After every row comes roughly how far along a hidden order it lies, from 0 to 15.
-92 25 237 23 116 -63 105 -76 -74 -20 -251 223 -13 14 -17 -92 -30
4
181 4 -256 92 -19 107 50 119 73 -18 244 -18 -35 -49 -3 17 -10
10
109 -28 -269 90 -87 -66 65 37 68 -18 552 -96 -40 -25 -58 120 273
12
-139 1 -14 -71 -2 107 -96 -13 -8 9 -387 7 -79 -5 12 -91 -154
3
-374 26 70 -177 94 202 -25 -401 -133 71 -550 169 -64 35 -174 4 -16
0
136 -20 79 84 40 -128 58 59 42 -26 104 48 91 -46 -3 -117 -44
9
-168 -3 -213 -126 36 213 -14 -125 -34 38 5 -16 -9 -27 -114 -54 -63
4
-51 -24 -57 -33 -30 19 1 -33 -6 -2 97 -66 -26 -2 -47 51 54
7
28 -4 -191 18 -7 -20 94 69 64 -48 277 13 15 -19 -84 -97 -22
10
131 -39 -289 -24 -69 41 -10 98 58 -13 540 -209 20 -43 -63 -25 -59
11
-55 20 289 -142 -46 -217 -65 147 -3 -39 146 -171 46 53 89 -8 -45
6
-67 -21 -175 34 -7 188 -21 -251 -20 83 137 -54 -2 -1 -80 117 163
5
-69 -7 90 1 50 -103 32 -103 -31 -2 -215 102 1 9 -19 -14 52
5
-177 9 108 -28 44 39 -63 -146 -83 16 -537 82 -67 24 -10 1 -73
2
-140 7 -100 65 6 166 -52 -105 -26 58 -420 39 -24 -25 -30 -72 -113
4
-128 -9 125 24 18 0 -51 -131 -27 47 -137 -31 36 6 -13 -24 -9
4
38 -28 -160 82 -59 -40 -15 97 61 -13 -106 -45 -63 -33 -5 -2 -28
9
-20 -7 131 -3 -4 -140 12 -4 -51 -15 -11 -28 9 32 14 -2 84
6
-255 35 244 -131 47 -19 -84 -81 -79 23 -447 65 -19 65 35 33 -17
1
-108 38 191 -95 73 65 23 -137 -75 18 -258 156 14 31 -16 -33 -122
2
-199 12 -33 -32 70 211 -43 -203 -41 45 -235 60 -49 15 -80 71 24
3
672 -40 -327 270 -88 -8 123 245 159 -37 999 -126 93 -81 110 210 284
15
-54 -12 238 31 -14 -289 92 -30 -45 -21 -231 39 15 35 41 -91 63
6
-65 -17 114 -25 -79 -187 -66 77 -31 4 -157 -164 -34 29 41 7 58
7
211 -20 -145 113 3 -102 135 29 47 -30 378 14 36 -23 -31 -73 141
11
55 4 -105 25 -5 110 -1 89 52 -14 39 37 -45 -18 -9 -21 -71
8
79 -16 -319 47 -24 102 -1 35 41 6 -20 17 -67 -27 -71 -3 -47
7
124 -40 -296 120 -103 -140 53 170 82 -50 321 -122 -61 -29 -51 -19 133
12
175 49 8 21 39 -41 84 131 44 -68 51 187 -26 -23 79 13 -41
9
-255 -19 -40 -129 4 88 -84 -84 -37 41 -269 -36 -24 25 -102 -38 -102
2
-40 0 -300 -34 6 138 41 -160 44 0 183 -36 -14 -27 -108 11 33
7

342 596 -103 -25 -542 -612 -26 -791 -320 50 171 182 -66 34 99 -50 20 -167 -563 -543 -86 134 -6 -375 -181 -506 -161 175 309 -193 -283 -196 -52 -631 152 -210 -172 71 -183 165 -210 135 162 -79 -213 -425
0
108 -164 19 -106 188 -511 -113 -214 36 -212 -236 148 12 -513 -170 72 -38 -95 229 -141 111 -80 114 -49 -198 -71 -189 136 200 -176 181 -78 43 -154 -89 -140 65 -91 -85 -196 -91 -229 252 -189 -12 -409
0
27 -553 -35 -251 146 295 -3 498 174 -109 -9 -95 229 -98 -132 -3 -6 147 251 -276 190 -202 -54 211 204 210 -73 -111 32 48 284 -106 77 549 -206 240 197 61 97 -163 163 10 -79 -44 149 227
12
-131 -613 -20 -43 116 671 95 526 194 7 22 -182 71 222 -103 10 38 264 215 158 -2 -66 -76 220 181 165 90 -212 -262 220 242 99 52 500 -76 271 71 23 114 -67 163 29 -211 -39 230 395
15
-1 -1 -25 -163 -7 266 5 397 48 72 156 -131 217 139 100 -69 -28 31 -72 -143 178 -159 -94 147 323 258 25 -69 48 43 -10 -119 6 467 -135 217 138 112 111 33 169 199 -146 200 -6 375
14
-187 244 113 305 186 -244 -32 -316 -4 37 -175 102 -256 -127 23 60 -16 -137 133 551 -182 176 124 -78 -278 5 104 112 -129 -13 -127 206 -56 -427 169 -283 -114 -164 -43 21 -131 -229 104 8 -87 -259
3
-162 741 30 331 -282 116 63 -310 -200 295 195 -32 -209 461 285 -66 17 -94 -420 394 -210 207 -51 -156 3 -87 222 25 -169 75 -439 127 -128 -346 260 -130 -206 18 -15 336 -46 180 -133 258 -161 79
10
206 -298 -57 -351 61 -163 -65 247 66 -165 -11 13 295 -257 -115 -16 -22 16 101 -586 259 -258 -31 100 180 114 -211 3 269 -111 221 -248 84 376 -238 154 203 82 20 -168 95 40 54 -64 58 10
8
197 -54 -18 -123 -3 -515 -96 -292 -34 -169 -142 152 46 -407 -136 29 -15 -97 80 -399 96 -50 74 -136 -173 -188 -197 137 276 -184 104 -135 46 -218 -55 -106 28 -33 -99 -137 -104 -121 207 -198 -49 -392
0
368 108 -84 -326 -177 -557 -104 -188 -116 -126 47 125 274 -308 -38 -38 -29 -117 -178 -821 226 -169 -15 -115 55 -157 -281 126 424 -239 72 -349 41 36 -157 14 102 102 -74 -73 -31 91 149 -91 -114 -233
3
-278 -541 51 175 260 804 116 487 222 54 -49 -183 -106 277 -61 53 46 251 332 630 -143 69 -26 231 64 219 129 -225 -454 286 174 291 14 341 45 163 -4 -64 102 -22 133 -75 -228 3 246 333
15
-356 857 152 324 104 160 -16 150 -40 309 82 -86 -97 291 380 -56 -71 -230 -157 799 -39 77 -23 71 167 386 344 61 -163 76 -480 146 -151 -30 145 -138 -48 -17 145 297 66 129 -129 522 -249 322
13
-8 -190 -7 -176 142 169 -32 484 119 -33 44 -104 252 -59 -21 -19 -24 42 98 -182 205 -217 -60 205 309 287 -15 -80 87 20 126 -129 39 522 -196 182 203 82 127 -84 173 98 -66 125 40 280
13

-21 30 167 63 -240 -9 92 56 -44 -62 270 -124 35 123 -95 218 -7 86 61 -3 -139 -40 -608 -97 49 256 -23 -37 -110 -134 33 -59 -61 74 -26 161 72 -66 2 210 -65 -999 74 31 -71 -54 -81 -87 -98 -36
8
-83 -17 -103 -5 47 74 154 -98 34 18 -260 -75 11 -30 -3 -304 -34 -22 118 6 38 -108 -135 -181 -57 22 42 -3 -11 -62 63 109 -116 -125 -2 -68 -49 -107 -640 44 -263 -160 -60 29 359 42 12 -52 95 11
14
-22 176 52 10 -149 -4 68 33 -124 -32 272 -176 27 97 -9 19 5 101 42 1 -46 -97 -752 -241 63 279 -27 -8 -239 -274 87 31 -19 70 -25 -53 24 55 82 345 -77 -999 59 106 -258 13 -39 -97 -92 -26
12
-19 35 185 37 -148 44 48 58 -99 -86 175 -199 4 90 -75 91 -7 73 1 -2 -38 -19 -652 -135 63 315 -28 7 -175 -193 55 16 -154 34 -33 -216 23 -2 109 222 -17 -845 88 60 -34 -26 59 -47 -55 4
8
-62 318 245 44 -519 -31 -111 37 -6 -12 86 -233 -55 139 -243 -142 -91 127 -54 -13 -48 -109 -625 -326 12 67 30 60 -345 -123 158 153 -108 -12 -77 -465 -23 41 149 222 48 -837 -96 113 61 49 44 -54 -100 145
15
-36 91 211 18 -197 40 1 38 -73 -53 -3 -253 -15 88 -75 -42 -40 86 -11 -3 -8 -46 -590 -233 35 209 0 34 -220 -182 108 89 -152 3 -50 -408 -10 -21 82 198 -21 -626 8 63 23 4 126 -28 -38 59
11
-22 -113 162 78 -10 114 -33 -28 41 -75 -493 326 2 -31 -173 51 46 -125 -40 -19 147 -19 289 -228 38 28 20 -7 158 -6 -17 54 -294 -120 -4 -507 -75 -34 9 -96 -124 844 76 11 532 104 9 119 95 9
7
13 -201 73 84 -221 100 -91 38 130 -114 -98 351 -5 24 -307 519 55 -86 -86 -31 50 22 340 8 94 304 -4 -2 132 117 -108 -81 -260 -55 -8 -109 68 -106 460 6 124 688 112 -50 392 37 -132 106 -32 -73
0
19 29 337 107 -423 39 -103 121 -83 -107 142 79 -2 144 -280 341 10 2 -107 -16 -7 -16 -601 -145 113 332 -42 -9 -145 -112 34 -54 -277 67 -93 -345 50 32 564 200 167 -594 167 55 57 24 -64 35 -108 20
3
-59 -145 -149 -16 126 120 172 -96 17 -7 -259 14 15 -56 -10 -186 13 -58 109 4 60 -70 -112 -151 4 182 12 -9 111 -57 27 68 -175 -150 32 -54 -37 -88 -513 48 -237 36 22 23 388 29 -16 -31 104 -22
11
-19 -6 227 64 -181 85 44 30 -90 -92 -68 -62 2 91 -136 84 -6 -2 -12 -7 -1 -31 -537 -230 73 258 -18 14 -151 -164 70 29 -264 5 -36 -374 -11 -20 78 185 -41 -424 90 71 190 -14 80 -17 -1 32
8
-8 131 403 74 -406 -14 -74 91 -52 -71 54 -60 -11 140 -212 152 -37 67 -69 -11 -44 -58 -582 -199 88 223 -11 11 -169 -91 94 17 -104 73 -111 -344 25 7 275 180 81 -769 41 80 39 27 -28 -14 -109 73
8
-21 -115 -6 -1 94 95 119 -52 -15 -48 -181 53 9 -36 -1 -11 27 -40 51 3 61 -43 -92 -119 65 220 -25 3 58 -97 8 24 -178 -94 1 -115 -38 -57 -286 61 -170 54 95 28 319 5 -3 -1 82 -23
8

New part:
126 -432 34 -297 146 19 -64 -47 -47 -287 -7 72 -22 95 -158 124 -89 374 -152 -38 123 59 230 -22 -224 3 -34 -61
15
43 -132 190 -177 -45 118 11 -83 31 352 -214 8 57 52 145 -161 54 -917 -1 213 -126 -101 -132 -36 311 -269 12 1
0
227 -291 237 -195 406 87 119 -163 -154 61 -242 147 9 177 -216 189 -224 -64 -52 -248 -85 -119 193 -45 -163 -280 68 -114
9
211 -453 369 -526 478 194 19 -43 -92 -14 -45 52 -1 198 -115 30 2 441 -188 117 29 17 273 -70 -108 -304 19 -53
11
136 -442 199 -367 -27 82 -109 -9 -40 29 -95 -42 18 49 56 38 91 -199 -81 228 144 48 111 -18 89 -126 -84 24
10
131 -456 40 -221 139 -5 -43 -62 -60 -183 -102 91 -18 106 -138 136 -122 368 -96 -116 108 31 160 -6 -179 -20 -34 -83
15
141 -351 89 -184 33 25 -9 -91 -101 -68 -154 57 12 56 -96 168 -113 -182 -27 -52 60 -29 83 -18 -37 -64 -13 -46
14
2 -515 -336 89 -768 -242 -271 22 -31 -327 -86 -115 11 -172 92 309 0 -326 43 113 318 135 -14 79 93 462 -166 8
15
136 -383 187 -334 146 98 -1 -63 -49 -39 -99 48 8 110 -64 64 -36 149 -106 61 43 2 159 -37 -49 -114 -5 -49
13
217 -298 176 -220 482 67 126 -163 -126 50 -215 199 -13 218 -247 134 -250 84 -73 -368 -36 -115 161 -35 -247 -250 38 -119
10
134 -465 -27 -154 101 -21 6 -117 -76 -219 -111 136 -17 104 -224 215 -228 481 -75 -254 45 -14 165 -12 -274 43 0 -125
14
167 -480 115 -286 160 8 -63 -48 -88 -130 -84 70 -16 122 -116 124 -56 317 -80 -44 154 41 209 -7 -159 -115 -51 -47
15
128 -119 415 -292 85 213 133 -127 -132 353 -301 -12 81 92 67 14 -40 -999 8 192 -194 -156 -57 -68 274 -379 74 -54
0
214 -396 174 -252 274 62 46 -122 -201 -87 -178 100 5 113 -212 236 -223 -2 -44 -212 54 -52 171 -29 -181 -152 33 -84
13
153 -252 61 72 -141 -62 36 -127 -126 133 -359 49 37 -19 -30 215 -170 -889 90 -150 -9 -121 -93 6 69 -44 -18 -31
6
51 -398 161 -289 -212 75 -102 -4 -11 57 -110 -86 43 3 118 -16 109 -390 -57 334 64 29 -2 -26 220 -66 -28 20
6
160 -548 -26 -102 122 -80 -91 -51 -59 -140 -129 98 -31 93 -151 182 -116 355 -62 -174 192 42 170 21 -208 -11 -86 -60
15
185 -366 68 -156 -63 15 17 -132 -264 -169 -211 4 39 11 -165 427 -238 -379 27 -146 87 -43 115 -10 -72 4 17 -66
13
194 -483 109 -219 316 -9 -56 -62 -39 -81 -119 146 -37 121 -143 102 -93 214 -100 -186 155 21 203 0 -232 -168 -73 -32
15
61 -49 254 -223 13 182 154 -147 -50 244 -258 17 72 93 10 -36 -102 -731 -21 108 -293 -162 -87 -65 222 -211 88 -86
0
198 -396 277 -399 448 149 48 -87 -73 -12 -91 123 -13 222 -147 46 -80 396 -159 -77 1 -18 213 -52 -167 -269 22 -77
15
153 -246 438 -356 329 234 70 -92 -21 302 -192 41 44 174 32 -157 59 -370 -108 220 -128 -81 47 -72 182 -430 58 -32
1
59 -294 228 -381 127 152 -40 -51 53 -31 2 29 17 118 26 -156 54 411 -195 217 -76 15 112 -68 32 -104 46 -69
8
152 -495 44 -282 240 -28 -98 -41 8 -106 -88 119 -42 133 -102 37 -66 398 -100 -92 164 53 206 26 -198 -95 -87 -48
15
12 -185 85 -121 -257 33 -47 -36 38 236 -244 -33 58 -17 178 -87 45 -985 9 249 -84 -60 -156 -20 338 -86 -31 16
0
161 -211 350 -361 381 209 164 -151 -136 108 -203 82 45 155 -130 55 -172 -246 -80 -35 -205 -133 99 -89 -16 -307 114 -101
2
208 -435 194 -235 236 57 -39 -77 -115 15 -192 72 3 116 -96 136 -64 -170 -49 -76 102 -12 154 -15 -79 -201 -35 -41
15
135 -317 449 -525 144 299 63 -71 -163 90 -98 -73 71 124 6 36 36 -242 -114 337 -97 -29 129 -101 202 -274 94 -29
5
